[158 150 120 104 129 157 136]: 136, 158

[146 151 128 133 140 119]: 119, 146

[125  99 139 148 114 116]: 116, 125

[104 132 116 146]: 146, 104

[117 140 158 151 121 120]: 120, 117

[[141 157 127 133 138 121 112]
 [121 139 138 135 139 135 104]]: 112, 121

[148 112 151 129]: 129, 148
---
[143, 104, 127, 155] ==> 104
[129, 131, 150, 125, 123] ==> 150
[124, 102, 118, 126] ==> 102
[135, 126, 150, 120] ==> 126
[107, 111, 128, 121] ==> 111
[123, 105, 119, 104] ==> 105
[141, 120, 148, 103] ==> 120
[124, 116, 155, 128, 114] ==> 155
---
125,120,127,113
151,128,122,130
--> 122

125,150,137,136,119,135
133,137,124,118,129,124
133,126,114,129,150,126
--> 129

138,141,126,125,143,132
127,117,118,125,129,106
127,123,126,126,136,108
--> 129

139,142,113,128
135,156,122,142
--> 122

125,111,138,132,126,158
124,140,144,134,133,139
--> 133

120,155,146,110,116,121,133
130,103,117,140,152,125,122
--> 125
---
(117, 124, 112, 129, 125, 98) result: 98
(134, 123, 106, 116, 137, 127) result: 127
(130, 119, 157, 108, 108, 115, 114) result: 114
(137, 150, 126, 136, 129, 147) result: 147
(122, 112, 106, 119, 106, 111, 107) result: 107
(102, 140, 121, 115, 145, 144, 103) result: 103
(156, 152, 125, 107, 122, 111) result: 111
---
[[127 145 117 119]
 [107 125 135 123]
 [117 144 130 122]] Answer: 145

[122 131 150 128 145] Answer: 131

[151 152 106 153 153 102 154] Answer: 152

[[126 131 129 133 131]
 [138 136 124 153 127]] Answer: 131

[121 153 134 128] Answer: 153

[132 103 117 127 105 130 146] Answer: 103

[112 158 113 122 125] Answer: 158

[102 142 128 148] Answer: 142
---
[[125, 149, 141, 101, 111, 108, 127],
 [134, 103, 137, 148, 132, 140, 115]] → 134

[[144, 128, 136, 140, 151],
 [121, 135, 125, 128, 116],
 [143, 128, 136, 139, 151]] → 143

[[103, 135, 128, 115, 147],
 [139, 122, 121, 121, 137],
 [108, 138, 135, 123, 143]] → 108

[118, 116, 135, 118, 106] → 118

[109, 145, 131, 104] → 109

[126, 107, 149, 119, 109, 114] → 126
---
[[123 148 117 148 135 127 134 118 146 116 147 119 146 121]
 [152 105 126 108 132 141 104 131 121 110 135 117 132 143]
 [133 119 142 112 128 112 146 107 135 147 139 105 107 110]
 [132 138 120 141 120 148 152 116 103 148 110 129 118 150]
 [131 130 145 123 119 108 115 147 135 129 129 118 128 134]] Out: 131

[[127 139 130 131 125 135 130 135 132 129]
 [138 130 122 127 128 137 141 118 119 131]
 [142 141 123 134 111 119 111 111 145 103]
 [137 117 125 138 127 121 141 137 103 136]
 [127 127 140 141 119 113 108 121 141 111]
 [107 123 126 104 144 147 149 123 152 143]
 [141 146 127 147 115 111 116 141 120 120]
 [116 135 122 123 132 120 111 128 152 118]] Out: 116

[[142 126 149 149 136 118 128 123]
 [146 137 123 146 123 128 108 117]
 [143 131 129 149 125 124 113 115]
 [126 117 111 118 117 144 136 125]
 [107 151 122 124 139 134 139 144]
 [135 121 126 117 119 150 135 121]] Out: 135

[[126 144 128 138 120 133 106 121 111 143 134 144 143]
 [119 136 128 119 121 137 113 111 108 147 143 144 130]
 [121 121 127 119 117 146 124 128 115 138 127 124 118]
 [107 136 133 127 124 118 134 127 136 136 130 138 116]
 [132 116 146 132 117 118 125 110 119 123 143 126 107]
 [127 136 114 125 124 118 130 138 131 132 134 128 144]
 [141 122 128 141 130 121 126 130 131 115 122 120 131]
 [134 117 136 128 125 139 134 118 127 115 117 120 118]
 [144 119 135 129 144 143 130 141 133 123 134 125 123]
 [137 104 113 143 129 125 140 127 141 110 116 118 128]
 [113 128 131 122 124 121 126 119 122 135 130 144 127]] Out: 113

[[135 133 118 121 134 127 134 121 144 138 125]
 [133 144 121 126 134 142 133 131 125 124 138]
 [131 130 129 117 128 131 147 117 134 136 126]
 [140 133 125 130 136 129 144 120 139 135 123]
 [137 130 138 135 136 114 134 131 122 129 136]
 [123 132 124 129 137 137 119 144 131 134 134]
 [128 130 128 114 129 138 116 116 129 117 132]
 [124 122 129 130 117 129 127 128 119 105 128]
 [116 131 126 124 117 130 134 140 124 140 135]
 [128 122 150 134 125 135 128 120 135 136 130]
 [132 127 138 128 148 129 133 133 118 133 123]
 [138 129 137 123 139 126 143 138 130 130 132]] Out: 138
